W = ((117, 125, 115, 140, 142, 137, 114, 147, 130, 136, 136, 120, 134, 136, 141), (117, 135, 145, 124, 129, 124, 135, 138, 119, 131, 124, 100, 123, 120, 122), (128, 123, 119, 139, 117, 141, 114, 125, 128, 142, 111, 118, 155, 149, 143), (146, 137, 114, 125, 146, 113, 139, 115, 119, 124, 120, 136, 125, 128, 136))
Rows and columns are counted from 0.
(0, 0): 117
(3, 3): 125
(3, 11): 136
(2, 1): 123
(3, 12): 125
(0, 10): 136
(2, 5): 141
(3, 9): 124
(2, 6): 114
(1, 13): 120
(2, 0): 128
(3, 5): 113
(0, 11): 120
(2, 11): 118
(1, 1): 135
(1, 7): 138
(1, 11): 100
(2, 4): 117
(3, 0): 146
(3, 2): 114
(1, 10): 124
(0, 1): 125
(3, 13): 128
(0, 12): 134
(2, 13): 149
(2, 7): 125
(3, 8): 119

B =
131,102,98,102,135,138,106
129,131,134,131,128,130,128
128,138,123,131,118,123,139
125,150,132,108,138,129,99
99,131,128,150,125,129,149
129,126,137,136,135,130,137
154,145,141,123,126,132,116
118,119,135,117,125,142,110
121,133,134,113,132,123,106
130,130,141,137,137,139,142
124,135,129,136,129,111,137
B[0, 0]: 131
B[4, 4]: 125
B[6, 5]: 132
B[3, 6]: 99
B[7, 1]: 119
B[2, 2]: 123
B[6, 0]: 154
B[:, 4]: [135, 128, 118, 138, 125, 135, 126, 125, 132, 137, 129]
B[7]: [118, 119, 135, 117, 125, 142, 110]
B[9, 6]: 142
B[10, 2]: 129
B[10, 5]: 111
B[0, 2]: 98
B[1, 0]: 129
B[3]: [125, 150, 132, 108, 138, 129, 99]
B[:, 5]: [138, 130, 123, 129, 129, 130, 132, 142, 123, 139, 111]
B[1, 4]: 128
B[5, 5]: 130
B[3, 0]: 125
B[8]: [121, 133, 134, 113, 132, 123, 106]
B[7, 0]: 118
B[:, 2]: [98, 134, 123, 132, 128, 137, 141, 135, 134, 141, 129]
B[4, 0]: 99
B[6, 3]: 123
B[10, 3]: 136

grid =
array([[118, 118, 137, 116, 150, 126, 143, 125, 134, 114],
       [146, 121, 128, 121, 136, 118, 125, 129, 122, 138],
       [116, 120, 120, 111, 145, 119, 144, 121, 134, 119],
       [122, 121, 128, 147, 139, 125, 122, 101, 154, 120],
       [135, 128, 121, 119, 141, 116, 116, 127, 127, 138],
       [146, 116, 124, 127, 149, 115, 123, 128, 136, 135],
       [118, 119, 122, 113, 145, 120, 145, 121, 135, 119],
       [120, 122, 125, 150, 143, 121, 116, 109, 152, 119],
       [123, 125, 123, 140, 147, 122, 123, 115, 153, 124],
       [146, 115, 122, 127, 148, 114, 123, 125, 137, 137],
       [137, 120, 125, 122, 141, 118, 123, 131, 127, 132]])
grid[0, 0]	118
grid[3, -9]	121
grid[0, -6]	150
grid[-4, -6]	143
grid[-7, 9]	138
grid[:, -4]	[143, 125, 144, 122, 116, 123, 145, 116, 123, 123, 123]
grid[3, -7]	147
grid[-10, 1]	121
grid[10, 8]	127
grid[-7, -2]	127
grid[:, 0]	[118, 146, 116, 122, 135, 146, 118, 120, 123, 146, 137]
grid[10, -7]	122
grid[8, -8]	123
grid[:, -7]	[116, 121, 111, 147, 119, 127, 113, 150, 140, 127, 122]
grid[-6, -5]	115
grid[:, -5]	[126, 118, 119, 125, 116, 115, 120, 121, 122, 114, 118]
grid[2]	[116, 120, 120, 111, 145, 119, 144, 121, 134, 119]
grid[4, -10]	135
grid[-11]	[118, 118, 137, 116, 150, 126, 143, 125, 134, 114]
grid[:, -3]	[125, 129, 121, 101, 127, 128, 121, 109, 115, 125, 131]
grid[-6, -3]	128
grid[0, 5]	126
grid[-11, -2]	134
grid[-5, -9]	119
grid[-7]	[135, 128, 121, 119, 141, 116, 116, 127, 127, 138]
grid[3, -10]	122
grid[9, -9]	115
grid[:, -1]	[114, 138, 119, 120, 138, 135, 119, 119, 124, 137, 132]
grid[-7, 7]	127
grid[-1, -8]	125
grid[-8, 8]	154
grid[-3, -2]	153
grid[:, 8]	[134, 122, 134, 154, 127, 136, 135, 152, 153, 137, 127]
grid[-5]	[118, 119, 122, 113, 145, 120, 145, 121, 135, 119]

A = [138 113 119 107 133 121 119 115 108 105 110 114 120]
A[-13]: 138
A[3]: 107
A[-9]: 133
A[-6]: 115

data =
[[126 132 129 118 131 121 132 126 124 136 119 125 128]
 [122 132 125 119 125 120 125 123 127 131 125 128 128]
 [134 120 129 138 141 147 135 124 127 124 119 118 114]
 [136 139 150 121 127 135 146 131 128 132 122 131 131]
 [118 124 133 126 133 112 117 125 122 135 122 132 123]
 [126 135 139 122 115 126 130 121 130 119 127 129 135]
 [125 131 125 124 119 122 120 132 132 130 133 135 134]
 [127 131 122 121 128 128 128 123 129 133 123 128 127]
 [125 128 125 123 127 129 125 125 127 137 121 128 125]]
data[0,0] -> 126
data[5,7] -> 121
data[7] -> [127, 131, 122, 121, 128, 128, 128, 123, 129, 133, 123, 128, 127]
data[4,6] -> 117
data[5,2] -> 139
data[2] -> [134, 120, 129, 138, 141, 147, 135, 124, 127, 124, 119, 118, 114]
data[:, 5] -> [121, 120, 147, 135, 112, 126, 122, 128, 129]
data[7,9] -> 133
data[1,7] -> 123
data[1,12] -> 128
data[7,4] -> 128
data[3,11] -> 131
data[0,3] -> 118
data[:, 2] -> [129, 125, 129, 150, 133, 139, 125, 122, 125]
data[1,11] -> 128
data[7,7] -> 123
data[8,4] -> 127
data[4,12] -> 123
data[4,8] -> 122
data[3] -> [136, 139, 150, 121, 127, 135, 146, 131, 128, 132, 122, 131, 131]
data[1] -> [122, 132, 125, 119, 125, 120, 125, 123, 127, 131, 125, 128, 128]
data[6,10] -> 133
data[6,7] -> 132
data[4,2] -> 133
data[4,11] -> 132
data[2,0] -> 134
data[4,9] -> 135
data[8,2] -> 125
data[6,8] -> 132
data[5,8] -> 130
data[3,1] -> 139
data[:, 0] -> [126, 122, 134, 136, 118, 126, 125, 127, 125]
data[1,1] -> 132
data[:, 8] -> [124, 127, 127, 128, 122, 130, 132, 129, 127]
data[:, 12] -> [128, 128, 114, 131, 123, 135, 134, 127, 125]
data[7,12] -> 127
data[4,0] -> 118
data[8,6] -> 125
data[8,7] -> 125

x =
[[132 128 136 129 110 146 118 123 139 135 132 125 137 137 128 117]
 [121 143 120 139 131 153 144 114 130 156 124 116 120 126 111 133]
 [137 134 125 115 133 132 127 137 125 130 135 128 125 125 129 129]
 [137 126 129 130 123 125 120 125 126 137 123 130 121 131 130 125]
 [134 133 116 131 129 127 123 131 121 126 140 123 131 118 118 131]
 [131 146 118 146 140 153 143 124 119 145 122 123 118 136 112 123]]
Rows and columns are counted from 0.
row 0 col 0 => 132
row 5 col 3 => 146
row 5 col 8 => 119
row 4 col 9 => 126
row 0 col 2 => 136
row 0 col 6 => 118
row 4 col 10 => 140
row 5 col 11 => 123
row 4 col 5 => 127
row 2 col 10 => 135
row 1 col 5 => 153
row 1 col 7 => 114
row 2 col 13 => 125
row 0 col 4 => 110
row 3 col 14 => 130
row 3 col 5 => 125
row 3 col 13 => 131
row 5 col 6 => 143
row 4 col 2 => 116
row 1 col 8 => 130
row 2 col 12 => 125
row 4 col 13 => 118
row 3 col 6 => 120
row 5 col 0 => 131
row 1 col 3 => 139
row 3 col 2 => 129
row 0 col 15 => 117
row 3 col 9 => 137
row 0 col 8 => 139
row 4 col 8 => 121
row 2 col 8 => 125
row 5 col 4 => 140
row 2 col 4 => 133
row 4 col 4 => 129
